[[-22.9  11.2 -20.6  23.9  20.0 -39.9 -49.8 -21.7  19.0]
 [-10.6  -5.2  -0.8   6.0  -4.2  -8.3 -18.7 -11.2  -2.7]
 [ 21.7 -36.5  24.8 -13.3 -44.1  58.8  35.4  15.3 -31.9]
 [ 16.6  21.6  11.5 -23.1  17.2   9.4  51.5  33.7  -1.5]
 [-26.6 -29.4 -22.6  41.8 -18.9 -24.4 -85.2 -56.3   6.9]]
->
[[ 21.7 -36.5  24.8 -13.3 -44.1  58.8  35.4  15.3 -31.9]
 [ 16.6  21.6  11.5 -23.1  17.2   9.4  51.5  33.7  -1.5]
 [-10.6  -5.2  -0.8   6.0  -4.2  -8.3 -18.7 -11.2  -2.7]
 [-22.9  11.2 -20.6  23.9  20.0 -39.9 -49.8 -21.7  19.0]
 [-26.6 -29.4 -22.6  41.8 -18.9 -24.4 -85.2 -56.3   6.9]]

[[  3.3 -17.5  26.3  17.9]
 [-51.3  24.8 -68.0 -42.8]
 [ 62.8  10.5  -7.9 -10.5]
 [-25.3  25.9 -44.6 -27.9]
 [ 10.0  12.2 -12.1 -12.6]
 [ 47.4  50.4 -59.6 -40.6]
 [-13.1  34.4 -74.0 -47.4]]
->
[[  3.3 -17.5  26.3  17.9]
 [ 62.8  10.5  -7.9 -10.5]
 [ 10.0  12.2 -12.1 -12.6]
 [-25.3  25.9 -44.6 -27.9]
 [ 47.4  50.4 -59.6 -40.6]
 [-51.3  24.8 -68.0 -42.8]
 [-13.1  34.4 -74.0 -47.4]]

[[ 15.1  29.7  34.3   5.4  34.6  20.3  54.3  51.4  38.5  14.5 -10.2  28.4
  -12.5   0.5]
 [ 20.3  -1.5 -38.5 -21.7 -65.4  14.4  -8.2 -20.8 -48.6 -10.8  -4.1  21.2
   14.4  42.1]
 [  6.5  22.5  35.6  11.0  43.0  11.7  41.5  42.8  41.2  14.4  -4.6  15.6
  -11.1  -9.5]
 [  4.1  20.5  36.1  13.0  45.7   9.3  37.6  40.2  42.2  14.6  -2.5  11.8
  -10.3 -12.2]]
->
[[  4.1  20.5  36.1  13.0  45.7   9.3  37.6  40.2  42.2  14.6  -2.5  11.8
  -10.3 -12.2]
 [  6.5  22.5  35.6  11.0  43.0  11.7  41.5  42.8  41.2  14.4  -4.6  15.6
  -11.1  -9.5]
 [ 15.1  29.7  34.3   5.4  34.6  20.3  54.3  51.4  38.5  14.5 -10.2  28.4
  -12.5   0.5]
 [ 20.3  -1.5 -38.5 -21.7 -65.4  14.4  -8.2 -20.8 -48.6 -10.8  -4.1  21.2
   14.4  42.1]]

[[ 29.5 -27.1 -63.3]
 [ 78.1 -11.0  12.6]
 [ 16.9 -17.9 -37.9]
 [ 18.8  55.7  -4.9]
 [-10.3  -8.2 -57.4]
 [ 52.2 -35.1  18.0]]
->
[[ 52.2 -35.1  18.0]
 [ 78.1 -11.0  12.6]
 [ 18.8  55.7  -4.9]
 [ 16.9 -17.9 -37.9]
 [-10.3  -8.2 -57.4]
 [ 29.5 -27.1 -63.3]]

[[-20.6 -30.5  13.2 -24.1  13.7   8.2 -27.9]
 [ 55.5  54.3 -57.7   0.8 -50.6 -41.5   7.5]
 [ 23.7  22.8 -23.3   9.7 -25.3 -24.0  13.6]
 [ -0.3  10.0   0.0  76.6   4.6  11.6  77.2]
 [ -2.7 -10.6  -2.5 -36.0   3.1  -8.1 -41.7]
 [-24.0 -30.6  20.4 -20.8  20.4  11.1 -25.9]
 [  3.2   5.5  -2.1  62.2   1.2   9.9  61.3]
 [-14.3 -24.1  14.8 -26.8  10.4   6.6 -31.7]
 [-11.2 -21.2  10.9 -29.3  12.1   4.0 -34.8]]
->
[[-24.0 -30.6  20.4 -20.8  20.4  11.1 -25.9]
 [-14.3 -24.1  14.8 -26.8  10.4   6.6 -31.7]
 [-20.6 -30.5  13.2 -24.1  13.7   8.2 -27.9]
 [-11.2 -21.2  10.9 -29.3  12.1   4.0 -34.8]
 [ -0.3  10.0   0.0  76.6   4.6  11.6  77.2]
 [  3.2   5.5  -2.1  62.2   1.2   9.9  61.3]
 [ -2.7 -10.6  -2.5 -36.0   3.1  -8.1 -41.7]
 [ 23.7  22.8 -23.3   9.7 -25.3 -24.0  13.6]
 [ 55.5  54.3 -57.7   0.8 -50.6 -41.5   7.5]]

[[ 32.4 -63.4 -22.2  -2.2]
 [ 20.4 -26.9  32.4 -13.4]
 [-61.9 -29.8  28.4 -25.2]
 [ 36.6  61.4 -51.8 -50.0]
 [-46.0  63.9  -9.3 -30.8]
 [-17.8 -41.4  33.2  -3.6]
 [ 67.2 -49.2  16.5 -26.5]]
->
[[-17.8 -41.4  33.2  -3.6]
 [ 20.4 -26.9  32.4 -13.4]
 [-61.9 -29.8  28.4 -25.2]
 [ 67.2 -49.2  16.5 -26.5]
 [-46.0  63.9  -9.3 -30.8]
 [ 32.4 -63.4 -22.2  -2.2]
 [ 36.6  61.4 -51.8 -50.0]]
---
[[ -4.0  31.0 -36.7  23.7 -36.6]
 [ 53.6  25.4  -7.1 -78.6 -15.8]
 [ 35.9  28.5   0.5 -30.4   2.7]
 [-17.3  21.2  19.3  21.7  11.6]
 [-44.9 -68.1 -23.1  38.4   3.3]]
->
[-4.0 25.4  0.5 21.7  3.3]

[[ 77.2 -60.1   7.0  72.7]
 [ 70.8 -84.3   7.5  30.9]]
->
[ 77.2 -84.3]

[[29.1 21.7]
 [49.5 22.3]
 [46.4 38.0]
 [85.9 21.0]]
->
[29.1 22.3]

[[ 59.2 -60.9  20.7 -64.5]
 [-55.6  63.7  -5.8  65.6]
 [ 31.0  -9.1  78.1 -14.5]]
->
[59.2 63.7 78.1]

[[75.8  3.3]
 [58.6 25.5]
 [61.0 27.8]
 [60.7 40.8]]
->
[75.8 25.5]

[[ 15.9  11.1 -27.4  11.9  57.5]
 [-28.4   6.4   8.6 -32.0  76.0]
 [-86.8   5.2   3.5 -12.2  18.4]
 [-18.0  52.5 -41.2  13.4 -42.2]
 [ 28.4  51.0  18.2 -70.7  15.4]]
->
[15.9  6.4  3.5 13.4 15.4]

[[ 28.5 -37.6 -73.8  -4.8]
 [  4.9 -12.4 -36.0 -33.8]]
->
[ 28.5 -12.4]

[[ 59.8  17.7   2.8]
 [-22.6 -81.6 -64.3]]
->
[ 59.8 -81.6]

[[ 27.2  12.5 -24.5]
 [-34.8 -52.5 -81.5]
 [ 22.1   6.3 -28.9]]
->
[ 27.2 -52.5 -28.9]
